(in the rows, 128 means zero)
Each row is followed by its group and then its class within the group.
[150 120 146 144 130 109 111 112  89 115 166 124 123 124 131 152 158 136
 128 131 157 138  85 139 142 128 121 156 128 155 241 117] : <1>:R
[134 146 100  73 121 126 125 146  90 126  79 146 139 142  86 165  77 125
 124 124 116 112 165 147 106 108 139 124 139  99 131 120] : <3>:C
[144 232 110 106 198 100 114 142 133 124  38 151 147 138  93 212 105 132
  96 107  95 126 150 155 149 133 119 121 129 143  58  43] : <3>:E
[162 101 142 118 113  93 116 176  37 129  40 122 145 137  82 102 159 118
 179 128 101  70 136 130 142 138 127 119 124 124  59 163] : <7>:S
[139 140 103 133 139 129 132 139 159 154  79 156  79 131  97  99 180 137
 145 125 147  88 123 146 103 108 106 116 136 134 135  92] : <11>:G
[112 134  67 125 156 125 114 124 170 114  96 102 121 164  81 231 108 115
  93 140 127 121 147 132  69 135 129 126 136 142 139  64] : <3>:D
[132 135 135 138 133 135 116 145  87 169 112 146 147 139  89 139 200 137
 147 132 144  95 117 113 218 109 113 104 131 163 105  93] : <11>:X
[152 139 105 121 107 111 109 117  34 111  77 130  98 151  97 140 143 112
 144 135 112  96 112 106 152 155 118 128 132 139 114 146] : <7>:H
[153 134 127 127 116 104 119 150  21 135 105 127  95 142 110 131 137 125
 137 124  90 111 109 112 154 133 119 106 149 141 112 180] : <7>:H
[ 96 150 104 173 164  86 139 116  96 114 139  98 152 134  78 118 109 137
 153 128 163 153 100 117 109 126 129 136 103 155 191 127] : <1>:L
[127 126 111 117 148 127 143 148 102 137  90 105 151 129 114 170  86 111
  92 136  92 113 134 150 104 128 133 130 140 121 121 125] : <3>:C
[152 138 117 130 109 114  86 108  23 114  45 121 123 163  98 128 202 130
 183 139 113  77 122 106 171 166 111 117 110 122 137 126] : <7>:S
[146 138 130 161 133 112 140 121 128 132 161  97 123 132 103 132 108 120
 140 119 187 142 100 135 152 137 122 128 105 132 158 137] : <1>:B
[134 104 113 132 187 111 116 139 110 122 110 117 147 138  80 202 153 117
  91 157 117 144 149 140 117 107 124 119 127 128  97  78] : <3>:D
[140 132 153 125 140 147 129 122  95 150  77 149 109 132 133 116 213 123
 134 135 156 103  75 146 105 126 115 120 144 186  62  85] : <11>:Q
[133 130 104 109 150 120 122 120 110 129  92 134 147 173 123 148  66 130
 113 128 110 107 153 144  86 123 124 121 130 129  84 105] : <3>:C
[121 147 116 141 136  85 122 104  81 146 112 124 146 153 110 108 118 115
 152 136  98 119 100 157 112 135 138 107 110 139 185 158] : <1>:B
[144 167 108 180 133  99 105 146  70 150 149  50 170 113  38 143 225 131
  96 128 165 137 103 106 170 235 148 124 107 135 216  70] : <1>:B
[134 167  98 120 134 134 119 126 139 149  51 193  57 137  77  91 150 148
 124 130 127  61 142 161  99 142  55 124 164 147 143  73] : <11>:G
[127 180 121 217 132 110 112 131  41 134 149  99 145 124 107 137 132 122
 131 146 154 129 113 145 120 211 136 127 139 139 241 142] : <1>:R
[172 138 172 132 132 117 103 138   7 116  56 141  68 140 102 133 177 120
 159 142 130 101 144 136 116 165 126 192 136 142 111 113] : <7>:H
[123 158 123 134 132 130 118 123 147 162 112 141 131 127 116  49 152 118
 142 122 112  78  91 132 100 155  81 128 125 105 173 114] : <11>:X
[113 150 109 137 132  94 131 132  45 161 115 143 147 142 123 111  47 133
 145 153 169 109 103 165  87  85 136 133 121 141 173 162] : <1>:B
[146 138 115 104 127 141 137 157 140 166 115 149 150 121 125 111 210 121
 147 126 108  97 134 100 143 147  79 113 113 127 136  97] : <11>:X
[131 151 111 168 131 106  90 102  85 134 116  92 122 134 101 148 119 129
 137 138 137 145  98 121 120 160 151 162  97 153 198 127] : <1>:L
[119 120 108 100 121 124 117 122  99 131 126 145 164 127 140 108 147 103
 126 136 153 125 111 129 106 139 119 138 114 117 206 138] : <1>:R
[152 142 137 125 139 148 115 139 163 169 153 154 131 136 119 119 252 122
 110 147 145  97 127 116 100 127 123 127 138 149 165  84] : <11>:G
[101 136 138 140 124 108 113 125 105 157  86 181 108 135 146  62 171 128
 159 123 154  94  98 156  96 113 107  25 146 126 129 135] : <11>:X
[169 114  80 120 141 152 112 145 136 140  97 130 175 118 102 194  77 134
  73 136 127 119 190 118  76 112 125 154 135 124 108 112] : <3>:D
[ 80 134  96 123 138 127 156 129 136 155  66 167 136 145  96 114 181 152
 139 106 124  54 149 145  72 123 119 100 122 126 166 111] : <11>:G
[123 140  94 122 133 147 154 133 115 147 132 162 131 102 112 116 205 120
 133 122 153  78 126 113  85 117 101 125 162 124  90  88] : <11>:G
[131 123  64 132 149 130 123 144  99 105  91 103 117 150  53 232 130 163
  89 135  90 127 162  94  95 186 105 130  97 133 123  50] : <3>:D

Each row is followed by its group and then its class within the group.
[ 99 129 113 125 118 109  84 109 115 124 132  97 131 133 128 159 179 137
 141 117 115 141  97 115 145 106 143 115 120 135 173 147] : Fr:<31>
[124 145 168 125 158 148 148 110 125 139 134 138 118 117 103 124 158 122
 127 137 155 129 127 115 142 133 166 108 121 103  73 122] : Rz:<34>
[121 146 164 121 149 145 146 116 147 139 100 101 110 126 102 115 169 141
 115 127 160 120 110 139 132 127 161 119 144 112 102 136] : Rz:<27>
[150 105 118 111 141 118 123 130 116 119 133 156 108 107 104 118  99 102
 119  98  82 139  98 135 151 124 148 120 138 138 103 156] : fm:<39>
[139 121 138 123 125 122 140 130 136  92 132 143 125 117 111 120 113 109
 123 101  89 138 130 109 132 129 140 113 130 118 113 149] : fm:<30>
[108 143 110 157 139 114  46 110 114 138 134 132 137 128 138 150 147 120
 138 145 112 155 107 106 155 116 146 146 120 135 166 152] : Fr:<28>
[118 137 134 134 135 138  83 112 103 146 126 117 128 127 113 138 153 141
 137 139 132 137  81 121 158 115 140 121 116 133 159 137] : Fr:<29>
[157 110 112 131 143 121 102 120 115 112 166 182 106 112 135 129 157  80
 150  83  86 136 147 119 143 123 129 159 123 134 135 117] : fm:<39>
[167 117  99 125 144 129 119 118 100 118 161 151 108 123 130 135 154 127
 130  85  97 127 123 124 133 108 117 140 126 145 132 132] : fm:<30>
[100 138 171 144 161 133 141 125 130 124 137  77 103 118 101 127 215 130
 165 103 156  89 103 121 142 105 144 139 140 116 133 117] : Rz:<27>
[141 113 105 133 134 108 114 115 131 110 139 168 123 123 151 130 138 110
 125  73  93 121 129 127 130 124 162 126 153 139 132 159] : fm:<42>
[109 119 152 114 148 125 141 158 126 118 115 110  95 125 108 115 145 124
 144 116 147 130 101 143 143  96 152 100 130 114 124 117] : Rz:<27>
[ 81 128  94 138 182 167  91 137 114 157  93  74  95 129  88 131 126 163
  97 173 143 157  69 140 150 107 152 151 140 126 119 169] : Fr:<28>
[137 120  85 148 158 127  55 107  76 147 149 111 106 126 124 143 168 149
 144 143 102 123 103 125 149  94 106 149 125 148 188 150] : Fr:<29>
[120 128 172 135 166 130 131 139 124 129 142 133 108 125  97 111 153 130
 130 111 149 109 131 125 150 121 142 113 133 119 102 118] : Rz:<33>
